Below are the code and all the weights of a small trained network. Each question names an input and a target symbol and asks about switching units off, where a switched-off unit gives its printed mean instead of its output.

import numpy as np


def w(rows, s, z=0):
    codes = np.array(rows[::2]) - 128.0
    scale = np.full(codes.shape[1], s)
    scale[-1] = z or s
    return codes * scale


def f(y):
    return np.maximum(y, 0)


def softmax(a):
    e = np.exp(a - a.max(-1, keepdims=True))
    return e / e.sum(-1, keepdims=True)


def log_softmax(a):
    a = a - a.max(-1, keepdims=True)
    return a - np.log(np.exp(a).sum(-1, keepdims=True))


def net(x, mask):
    ids = ['ΞΨΩαβγεηθλμστ'.index(c) for c in x.split()]
    T = len(ids)
    res = E[ids] + P[:T]
    u = 0
    for l in range(2):
        q, k, v = (res @ M[l].T for M in (Q, K, V))
        z = softmax(np.where(np.tri(T) > 0, q @ k.T / 3**0.5, -1e9)) @ v
        res = res + np.where(mask[u], z, O[l][:, -1]) @ O[l][:, :-1]
        u += 1
        y = f(res @ A[l][:, :-1].T + A[l][:, -1])
        res = res + np.where(mask[u : u + 8], y, B[l][:, -1]) @ B[l][:, :-1]
        u += 8
    return log_softmax(res[-1] @ U[:, :-1].T + U[:, -1])


Q, K, V, O, A, B = {}, {}, {}, {}, {}, {}
E = w([
[90,76,149,144,132,138,166,136,137,103,109,111],'Ξ',
[153,185,138,122,136,160,101,150,168,114,82,102],'Ψ',
[194,116,74,118,183,176,124,104,147,139,125,123],'Ω',
[155,150,133,150,154,147,88,156,160,165,124,137],'α',
[112,161,176,192,176,109,71,141,129,158,103,106],'β',
[131,177,146,146,74,135,165,77,133,108,170,93],'γ',
[157,95,79,166,138,161,105,108,104,170,130,83],'ε',
[76,119,90,72,138,145,125,89,142,134,4,102],'η',
[92,97,164,141,114,97,156,152,104,101,141,101],'θ',
[117,72,121,133,99,185,102,97,99,70,141,168],'λ',
[151,119,113,122,90,138,74,146,54,109,199,81],'μ',
[46,135,133,167,141,167,93,93,169,154,166,159],'σ',
[90,152,152,88,81,184,164,143,113,185,71,138],'τ',
],0.026)
P = w([
[191,95,168,147,45,223,135,190,217,155,51,81],'0',
[189,128,177,130,135,148,94,114,135,110,106,58],'1',
[161,116,147,136,137,140,101,143,102,117,109,74],'2',
[123,142,134,134,160,142,86,125,84,112,97,78],'3',
[128,170,123,167,199,135,112,118,54,95,120,122],'4',
[109,170,105,166,203,138,98,131,20,118,122,131],'5',
[94,180,91,168,211,137,94,130,19,122,123,135],'6',
[96,175,95,191,208,139,111,121,2,131,154,155],'7',
],0.0099)
Q[0] = w([
[143,69,97,130,165,57,238,209,135,158,20,110],'0.h1',
[217,94,132,221,188,161,106,174,121,156,45,94],'0.h1',
[143,255,81,224,229,180,108,80,105,107,159,112],'0.h1',
],0.0081)
K[0] = w([
[103,174,252,145,97,150,122,184,128,94,145,130],'0.h1',
[75,131,145,110,99,150,110,142,78,126,145,184],'0.h1',
[95,148,86,127,145,91,158,96,74,152,132,140],'0.h1',
],0.013)
V[0] = w([
[96,208,183,68,2,105,136,163,37,99,82,51],'0.h1',
[73,129,170,225,102,62,144,113,118,233,196,29],'0.h1',
[165,116,100,154,150,133,171,72,92,198,19,102],'0.h1',
],0.0072)
O[0] = w([
[123,156,145,220,80,134,122,159,101,132,117,161,253],'0.h1',
[126,144,159,77,115,208,103,173,121,77,188,143,216],'0.h1',
[120,101,114,46,44,115,71,167,149,66,103,250,228],'0.h1',
],0.013,0.0051)
A[0] = w([
[57,80,82,95,122,107,183,60,226,130,119,151,2],'0.n1',
[40,217,140,144,107,153,167,99,163,110,136,97,157],'0.n2',
[132,230,163,137,107,100,102,121,218,188,152,120,155],'0.n3',
[121,192,116,94,109,121,179,155,164,89,131,60,110],'0.n4',
[166,136,98,169,158,140,2,134,114,211,175,53,110],'0.n5',
[79,102,111,176,136,95,181,136,84,40,166,98,81],'0.n6',
[51,122,158,104,72,162,120,164,148,155,36,33,96],'0.n7',
[150,43,118,149,135,78,128,70,76,28,153,161,80],'0.n8',
],0.0069,0.003)
B[0] = w([
[192,121,164,133,94,134,254,170,11,103,135,179,168],'0.n1',
[211,40,106,83,158,81,174,90,51,160,143,155,248],'0.n2',
[172,190,132,141,139,158,183,91,132,133,96,87,196],'0.n3',
[145,129,171,87,156,119,182,74,20,119,117,152,168],'0.n4',
[115,206,89,30,117,196,166,175,157,38,50,102,254],'0.n5',
[122,129,90,105,126,51,96,135,156,182,103,186,214],'0.n6',
[136,69,179,199,131,19,137,187,167,115,240,143,236],'0.n7',
[52,185,140,157,169,116,114,91,152,186,34,121,221],'0.n8',
],0.007,0.0061)
Q[1] = w([
[94,45,176,140,72,39,183,83,229,147,197,108],'1.h1',
[121,162,157,100,85,104,200,136,82,3,123,102],'1.h1',
[146,32,171,162,36,110,122,215,194,120,161,2],'1.h1',
],0.0052)
K[1] = w([
[242,46,202,149,116,193,159,91,209,112,53,124],'1.h1',
[170,142,63,121,71,94,172,80,174,83,214,135],'1.h1',
[223,24,108,174,2,149,139,209,194,78,145,57],'1.h1',
],0.0053)
V[1] = w([
[98,34,3,117,98,117,122,193,106,79,128,122],'1.h1',
[71,166,149,158,194,130,38,179,156,55,141,56],'1.h1',
[66,42,212,215,178,27,150,154,159,60,207,148],'1.h1',
],0.0053)
O[1] = w([
[145,152,56,114,96,98,212,161,202,71,124,148,188],'1.h1',
[140,86,177,157,90,63,124,96,109,56,106,2,56],'1.h1',
[155,132,122,73,88,137,129,133,40,165,59,93,3],'1.h1',
],0.011,0.0036)
A[1] = w([
[254,74,152,150,138,102,46,140,144,165,136,70,124],'1.n1',
[137,198,116,74,160,99,152,113,147,81,104,86,103],'1.n2',
[115,122,136,144,159,135,59,108,109,194,99,94,190],'1.n3',
[167,143,141,143,105,165,191,147,139,131,162,156,60],'1.n4',
[78,64,124,132,93,53,138,152,175,182,95,140,178],'1.n5',
[136,171,90,132,158,152,69,178,132,159,148,131,254],'1.n6',
[165,175,129,115,185,115,32,144,191,87,140,118,140],'1.n7',
[111,91,146,192,42,62,77,111,112,90,103,195,96],'1.n8',
],0.0086,0.0045)
B[1] = w([
[123,76,75,148,123,9,110,205,125,146,240,8,163],'1.n1',
[94,80,108,151,141,134,196,140,194,155,118,157,193],'1.n2',
[153,65,58,180,153,211,187,116,158,107,85,173,156],'1.n3',
[140,147,77,69,170,116,138,152,77,132,155,122,207],'1.n4',
[163,254,150,102,165,149,126,31,91,118,160,56,199],'1.n5',
[149,125,228,118,102,122,102,64,192,117,82,150,217],'1.n6',
[109,136,81,115,152,156,61,129,37,169,133,129,226],'1.n7',
[105,102,136,129,69,166,162,143,144,175,162,118,252],'1.n8',
],0.0087,0.012)
U = w([
[122,47,154,105,163,114,166,129,148,130,139,124,116],'Ξ',
[184,63,137,196,109,87,183,119,203,128,184,132,184],'Ψ',
[70,148,13,66,179,65,129,138,79,174,92,134,87],'Ω',
[121,144,137,119,186,93,84,175,222,209,168,116,133],'α',
[88,39,29,138,151,118,114,205,15,166,114,121,95],'β',
[221,214,131,170,206,123,52,66,51,138,133,119,126],'γ',
[124,34,143,38,90,122,60,117,138,6,156,165,222],'ε',
[73,160,91,118,67,151,90,88,153,213,125,115,5],'η',
[167,128,184,59,111,147,165,93,87,25,16,77,188],'θ',
[135,70,52,187,144,166,175,67,154,219,89,93,124],'λ',
[110,182,94,182,143,162,204,183,154,33,158,106,83],'μ',
[29,96,224,30,185,202,205,82,208,165,157,24,122],'σ',
[188,3,148,245,94,127,150,204,187,94,95,236,196],'τ',
],0.0044,0.0032)

Each question gives the input, a string of symbols that net reads in full, and the target symbol t.
The units are the heads (3 rows each of Q, K, V and O) and the neurons (one row each of A and B). Each row of codes is followed by its name. A weight is (code - 128) times the scale printed after its matrix; where a second scale follows, it is the last column's (O, A, B and U).
mask holds one flag per unit, layer by layer, with each layer's heads first. A switched-off unit (its flag False) gives its mean, the last column of its rows in O or B, instead of its output. The means were averaged over made-up inputs and are rounded, as every weight is.
A unit's drop is (log p(t) with every unit on - log p(t) with that unit switched off) / (log p(t) with every unit on - log p(t) with every unit switched off).
The circuit of an input: a set's keep is (log p(t) with only the set's units on - log p(t) with every unit switched off) / (log p(t) with every unit on - log p(t) with every unit switched off). Starting from the 12 units with the biggest drops (on a tie, the unit counted first), units are removed one at a time, each time the one whose removal leaves the highest keep (on an exact tie, the one counted first), for as long as the keep stays at least 0.8.
units of the circuit, in order: the units of the circuit, biggest drop first
k most important neurons: the k neurons with the biggest drops, biggest first
k most important neurons of layer l: the k neurons of layer l with the biggest drops, biggest first
input τ α θ β β, target θ: units of the circuit, in order : [0.n5, 1.h1]
input λ ε γ σ α, target σ: 2 most important neurons : [1.n2, 0.n5]
input β θ Ω, target θ: units of the circuit, in order : [0.n5, 1.h1, 0.h1]
input Ψ Ξ θ, target λ: most important neuron : [1.n3]
input η θ Ξ, target Ω: 2 most important neurons : [0.n7, 1.n4]
input μ Ω α γ Ψ σ Ω, target σ: 3 most important neurons : [1.n6, 1.n2, 0.n5]
input τ Ω θ μ γ γ μ, target Ω: 2 most important neurons : [1.n7, 0.n8]
input Ξ μ λ θ μ ε, target μ: units of the circuit, in order : [0.n5, 1.h1, 0.h1]
input μ Ω λ σ γ θ γ μ, target Ω: 2 most important neurons : [0.n8, 1.n7]
input γ β γ γ θ λ τ α, target τ: units of the circuit, in order : [0.h1, 1.n6]
input η γ γ γ θ Ξ Ω, target θ: units of the circuit, in order : [1.h1, 0.n5, 0.n6, 0.h1]
input η Ξ θ, target Ω: units of the circuit, in order : [1.h1, 0.h1, 0.n7, 0.n1]
input θ ε η τ θ θ σ, target η: 2 most important neurons : [1.n5, 1.n8]
input μ γ Ω η γ θ Ψ, target θ: units of the circuit, in order : [1.h1, 0.n6, 0.h1]
input θ Ξ α γ η μ, target η: units of the circuit, in order : [0.h1, 1.n8, 1.n5, 0.n8]
input Ω γ τ η β, target τ: 2 most important neurons : [1.n3, 1.n8]
input μ θ θ θ μ τ, target β: units of the circuit, in order : [0.h1, 1.n6, 0.n2, 1.h1]
input γ ε Ψ ε Ξ θ γ, target ε: units of the circuit, in order : [0.h1]
input Ω θ γ, target Ω: units of the circuit, in order : [0.h1, 1.h1, 0.n1]
input ε Ω Ψ Ξ λ Ψ, target λ: units of the circuit, in order : [0.h1]
input ε τ τ, target μ: 2 most important neurons : [1.n5, 0.n7]
input ε θ τ, target μ: units of the circuit, in order : [0.n7, 1.h1, 0.h1, 1.n4]
input β Ω γ α λ, target Ω: units of the circuit, in order : [0.h1, 0.n8]
input ε θ τ Ψ γ Ω η μ, target η: 2 most important neurons : [1.n8, 0.n8]
input ε θ γ Ξ θ Ξ α, target θ: 2 most important neurons of layer 0 : [0.n5, 0.n6]
input Ξ γ Ξ, target θ: 2 most important neurons : [0.n7, 1.n5]
input μ Ξ η, target Ψ: 2 most important neurons : [0.n7, 0.n5]
